Below are the code and all the weights of a small trained network. Each question names an input and a target symbol and asks about switching units off, where a switched-off unit gives its printed mean instead of its output.

import numpy as np


def w(rows, s, z=0):
    codes = np.array(rows[::2]) - 128.0
    scale = np.full(codes.shape[1], s)
    scale[-1] = z or s
    return codes * scale


def norm(h):
    return h / np.sqrt((h * h).mean(-1, keepdims=True) + 1e-5)


def f(y):
    return y / 2 * (1 + np.tanh(0.7978845608 * (y + 0.044715 * y**3)))


def softmax(a):
    e = np.exp(a - a.max(-1, keepdims=True))
    return e / e.sum(-1, keepdims=True)


def log_softmax(a):
    a = a - a.max(-1, keepdims=True)
    return a - np.log(np.exp(a).sum(-1, keepdims=True))


def net(x, mask):
    ids = ['αδεθμξστφψω'.index(c) for c in x.split()]
    T = len(ids)
    res = E[ids] + P[:T]
    r = norm(res)
    for j in range(2):
        rows = slice(2 * j, 2 * j + 2)
        q, k, v = (r @ M[0][rows].T for M in (Q, K, V))
        z = softmax(np.where(np.tri(T) > 0, q @ k.T / 2**0.5, -1e9)) @ v
        o = O[0][rows]
        res = res + np.where(mask[j], z, o[:, -1]) @ o[:, :-1]
    y = f(norm(res) @ A[0][:, :-1].T + A[0][:, -1])
    res = res + np.where(mask[2:6], y, B[0][:, -1]) @ B[0][:, :-1]
    return log_softmax(norm(res)[-1] @ U[:, :-1].T + U[:, -1])


Q, K, V, O, A, B = {}, {}, {}, {}, {}, {}
E = w([
[131,134,157,96,151,161],'α',
[157,178,160,141,132,142],'δ',
[142,180,113,156,251,28],'ε',
[130,164,121,154,134,162],'θ',
[111,124,143,135,157,72],'μ',
[172,95,126,133,177,77],'ξ',
[122,46,81,131,130,150],'σ',
[116,132,104,149,155,120],'τ',
[83,158,60,89,114,105],'φ',
[125,137,101,153,159,129],'ψ',
[144,139,113,150,120,85],'ω',
],0.028)
P = w([
[136,196,254,199,106,218],'0',
[146,183,195,180,127,213],'1',
[136,174,156,163,149,181],'2',
[139,166,141,146,156,162],'3',
[122,153,135,143,169,129],'4',
[115,145,132,133,170,116],'5',
[107,133,125,125,168,107],'6',
[104,132,128,105,160,97],'7',
[97,120,127,108,164,79],'8',
[103,131,90,108,164,111],'9',
[94,117,110,76,153,85],'10',
[90,113,108,82,158,75],'11',
[91,111,75,104,160,100],'12',
[98,120,73,111,162,110],'13',
],0.0079)
Q[0] = w([
[156,63,154,140,86,149],'h0',
[110,166,67,184,254,129],'h0',
[106,143,191,163,81,190],'h1',
[97,183,77,178,182,68],'h1',
],0.0091)
K[0] = w([
[106,197,155,185,95,111],'h0',
[103,117,123,67,159,101],'h0',
[103,254,179,125,157,85],'h1',
[107,75,92,119,99,72],'h1',
],0.01)
V[0] = w([
[120,164,131,31,113,134],'h0',
[146,1,127,153,107,152],'h0',
[149,103,118,149,2,123],'h1',
[103,71,168,141,125,206],'h1',
],0.0095)
O[0] = w([
[83,103,216,36,107,199,104],'h0',
[225,15,145,92,150,163,15],'h0',
[144,57,59,105,43,74,3],'h1',
[13,1,151,119,199,35,79],'h1',
],0.0091,0.0058)
A[0] = w([
[178,199,116,199,76,110,217],'n0',
[181,120,254,165,208,200,196],'n1',
[86,250,50,80,218,33,252],'n2',
[152,202,74,117,166,109,105],'n3',
],0.0092,0.0045)
B[0] = w([
[241,2,124,145,47,50,178],'n0',
[106,45,164,41,46,242,171],'n1',
[82,136,74,78,154,123,253],'n2',
[159,74,230,147,131,131,169],'n3',
],0.0085,0.02)
U = w([
[65,117,188,152,97,122,39],'α',
[77,124,136,205,65,146,60],'δ',
[110,208,61,98,41,138,244],'ε',
[196,142,63,177,28,68,156],'θ',
[114,144,124,230,136,160,50],'μ',
[110,43,90,154,103,165,54],'ξ',
[211,28,117,62,166,148,66],'σ',
[195,247,148,160,203,152,252],'τ',
[59,147,179,109,147,210,129],'φ',
[107,142,119,197,117,141,84],'ψ',
[121,122,139,158,77,128,80],'ω',
],0.011,0.0044)

Each question gives the input, a string of symbols that net reads in full, and the target symbol t.
The units are the heads (2 rows each of Q, K, V and O) and the neurons (one row each of A and B). Each row of codes is followed by its name. A weight is (code - 128) times the scale printed after its matrix; where a second scale follows, it is the last column's (O, A, B and U).
mask holds one flag per unit, heads first, then neurons. A switched-off unit (its flag False) gives its mean, the last column of its rows in O or B, instead of its output. The means were averaged over made-up inputs and are rounded, as every weight is.
A unit's drop is (log p(t) with every unit on - log p(t) with that unit switched off) / (log p(t) with every unit on - log p(t) with every unit switched off).
The circuit of an input: a set's keep is (log p(t) with only the set's units on - log p(t) with every unit switched off) / (log p(t) with every unit on - log p(t) with every unit switched off). Starting from all 6 units, units are removed one at a time, each time the one whose removal leaves the highest keep (on an exact tie, the one counted first), for as long as the keep stays at least 0.8.
units of the circuit, in order: the units of the circuit, biggest drop first
unit that matters most: the unit with the biggest drop
top k neurons: the k neurons with the biggest drops, biggest first
which heads matter: for each layer, one digit per head in row order, 1 if its drop is at least 0.15 and else 0, layers parted by /
input α φ ψ θ ε ε ε ψ, target τ: top neuron	n3
input θ τ δ τ φ μ φ τ, target ε: top 2 neurons	n0, n2
input ε ε ε ω τ ε ω ω ω θ, target θ: units of the circuit, in order	n0, h0
input ξ ε ξ ψ τ, target σ: top 3 neurons	n0, n1, n3
input ξ ξ θ, target σ: units of the circuit, in order	h0, n0
input ψ ψ ε ψ α τ ψ, target φ: which heads matter	01
input θ ω δ, target θ: units of the circuit, in order	n0, h1
input δ ψ ψ ω φ ξ μ ω ω θ μ θ ψ, target θ: which heads matter	01
input ξ ε φ δ ε τ δ τ, target τ: top 2 neurons	n1, n3
input ω ω φ ξ ξ θ δ ω θ, target θ: units of the circuit, in order	h1, n0
input α ξ ξ ξ ψ, target σ: top 2 neurons	n1, n0
input ε τ δ δ ξ μ μ, target σ: units of the circuit, in order	h1, n0, h0, n1
input φ α τ θ α τ, target φ: which heads matter	11
input θ ψ φ ψ, target ε: which heads matter	11
input φ ε τ φ μ, target ε: unit that matters most	h0
input δ δ τ α τ, target φ: which heads matter	01
input α ω μ, target θ: which heads matter	11
input α μ τ τ ω ξ α ε ξ μ ψ, target σ: top 3 neurons	n0, n3, n1
input ψ φ φ δ, target ε: units of the circuit, in order	h0, h1
input ω ω μ, target θ: unit that matters most	n0
input θ δ φ μ μ δ δ μ, target ε: units of the circuit, in order	n2, h1
